Below is a small trained network, with its code and all its weights. Each question gives an input and a class and asks what happens when units are switched off, that is, made to give their printed mean instead of their output.

import numpy as np


def w(rows, s, z=0):
    codes = np.array(rows[::2]) - 128.0
    scale = np.full(codes.shape[1], s)
    scale[-1] = z or s
    return codes * scale


def f(y):
    return np.maximum(y, 0)


def log_softmax(a):
    a = a - a.max(-1, keepdims=True)
    return a - np.log(np.exp(a).sum(-1, keepdims=True))


def net(x, mask):
    res = np.array(x, float).reshape(1, 4) / 4 @ E
    y = f(res @ A[0][:, :-1].T + A[0][:, -1])
    res = res + np.where(mask, y, B[0][:, -1]) @ B[0][:, :-1]
    return log_softmax(res[-1] @ U[:, :-1].T + U[:, -1])


A, B = {}, {}
E = w([
[127,105,121,94,137,102,118,138,167,175,122],'x0',
[99,131,136,88,108,130,196,6,168,108,169],'x1',
[155,68,181,116,70,194,145,123,124,138,92],'x2',
[223,171,191,113,144,83,92,103,163,72,104],'x3',
],0.015)
A[0] = w([
[107,161,154,83,92,97,141,83,156,109,150,1],'n1',
[81,101,100,179,89,114,164,121,76,157,151,60],'n2',
[177,113,197,90,62,195,206,138,139,173,102,152],'n3',
[143,45,187,96,84,197,86,113,94,125,77,179],'n4',
[69,90,1,130,81,189,153,153,86,181,158,75],'n5',
[116,79,181,127,62,148,169,99,180,118,191,58],'n6',
[160,66,150,148,120,154,100,150,104,133,70,98],'n7',
[74,54,71,155,75,140,141,108,108,170,196,41],'n8',
[138,129,107,98,167,142,163,24,91,148,131,16],'n9',
[142,116,126,156,142,124,61,167,68,136,50,18],'n10',
[120,97,204,95,123,128,179,154,154,164,91,8],'n11',
[102,189,66,134,201,82,118,121,128,116,147,129],'n12',
[120,144,144,119,152,97,99,117,133,47,83,94],'n13',
[113,86,132,87,173,101,200,51,110,103,115,37],'n14',
[81,243,78,160,234,54,135,140,134,139,208,143],'n15',
[131,166,127,104,115,158,197,23,206,120,172,20],'n16',
[139,83,138,157,119,114,88,217,132,113,117,32],'n17',
[151,42,187,171,62,217,166,146,179,130,71,167],'n18',
[89,167,56,138,194,59,103,127,135,90,164,139],'n19',
[227,173,249,112,166,131,87,79,174,106,114,62],'n20',
[166,186,187,155,108,52,116,115,158,126,100,84],'n21',
[151,176,114,144,181,157,63,159,61,182,61,1],'n22',
[127,98,157,181,170,128,66,205,119,139,90,58],'n23',
[233,162,188,111,149,90,118,122,163,102,100,109],'n24',
],0.0092,0.0021)
B[0] = w([
[160,139,131,106,158,129,142,170,195,86,101,179],'n1',
[168,94,93,113,179,158,114,133,70,130,72,179],'n2',
[103,126,195,121,55,91,149,100,117,195,205,203],'n3',
[75,139,172,186,17,46,151,83,62,168,197,204],'n4',
[162,57,3,59,197,220,72,107,131,143,85,228],'n5',
[132,204,167,124,115,111,164,124,169,76,92,188],'n6',
[82,157,213,100,124,87,143,144,188,125,103,180],'n7',
[158,84,60,82,145,149,44,148,117,116,127,200],'n8',
[168,210,123,137,151,134,146,199,151,80,105,179],'n9',
[119,116,118,101,130,100,186,163,191,43,131,199],'n10',
[107,174,148,176,136,130,117,121,100,144,146,161],'n11',
[61,85,163,210,85,110,180,153,107,170,167,200],'n12',
[141,133,65,94,116,95,91,74,102,170,98,179],'n13',
[164,208,167,137,126,86,106,191,153,78,89,186],'n14',
[90,115,225,202,53,71,175,99,74,200,151,242],'n15',
[178,127,164,50,173,68,126,218,176,61,167,228],'n16',
[197,201,171,73,165,117,132,96,145,85,160,191],'n17',
[91,95,169,196,74,139,193,100,78,186,167,215],'n18',
[83,129,199,192,81,141,149,84,135,202,214,210],'n19',
[137,97,58,111,194,239,72,129,50,155,89,251],'n20',
[171,70,83,101,154,168,90,127,72,163,80,203],'n21',
[103,188,119,105,153,126,112,156,205,35,146,199],'n22',
[98,206,149,90,148,109,157,211,202,80,126,209],'n23',
[163,115,61,151,167,149,37,54,47,151,112,235],'n24',
],0.0073,0.017)
U = w([
[81,103,203,189,64,85,199,108,105,194,178,249],'0',
[143,68,40,105,184,195,94,121,98,137,87,84],'1',
[135,174,171,99,160,69,174,180,251,2,132,42],'2',
],0.011,0.0019)

Each question gives the input, the list of numbers given to net, and the class t.
The units are the neurons (one row each of A and B). Each row of codes is followed by its name. A weight is (code - 128) times the scale printed after its matrix; where a second scale follows, it is the last column's (A, B and U).
mask holds one flag per neuron, in row order. A switched-off neuron (its flag False) gives its mean, the last column of its row in B, instead of its output. The means were averaged over made-up inputs and are rounded, as every weight is.
A unit's drop is (log p(t) with every unit on - log p(t) with that unit switched off) / (log p(t) with every unit on - log p(t) with every unit switched off).
The circuit of an input: a set's keep is (log p(t) with only the set's units on - log p(t) with every unit switched off) / (log p(t) with every unit on - log p(t) with every unit switched off). Starting from the 12 units with the biggest drops (on a tie, the unit counted first), units are removed one at a time, each time the one whose removal leaves the highest keep (on an exact tie, the one counted first), for as long as the keep stays at least 0.8.
units of the circuit, in order: the units of the circuit, biggest drop first
most important unit: the unit with the biggest drop
top k neurons: the k neurons with the biggest drops, biggest first
drop when u is switched off: that unit's drop, to one decimal
input [6,1,4,-5], class 1: top 2 neurons => [n5 n15]
input [-3,-6,5,1], class 2: units of the circuit, in order => [n23]
input [-6,1,-7,7], class 0: top 3 neurons => [n15 n19 n5]
input [4,7,-6,-7], class 1: top 4 neurons => [n5 n8 n2 n23]
input [4,-3,-6,7], class 1: top 2 neurons => [n20 n24]
input [-2,-6,6,4], class 0: top 4 neurons => [n4 n18 n16 n3]
input [0,-2,-7,8], class 1: top 4 neurons => [n20 n24 n21 n4]
input [-1,-7,-8,4], class 0: top 2 neurons => [n15 n19]
input [-3,2,-5,4], class 0: top 2 neurons => [n15 n5]
input [7,1,-6,-7], class 1: top 3 neurons => [n5 n8 n4]
input [-4,7,6,-4], class 2: top 3 neurons => [n16 n15 n6]
input [1,-8,6,4], class 2: drop when n10 is switched off => 0.1
input [-8,-3,4,6], class 1: drop when n20 is switched off => 0.8
input [8,7,1,-3], class 2: drop when n4 is switched off => 0.0
input [5,3,1,-3], class 1: most important unit => n23
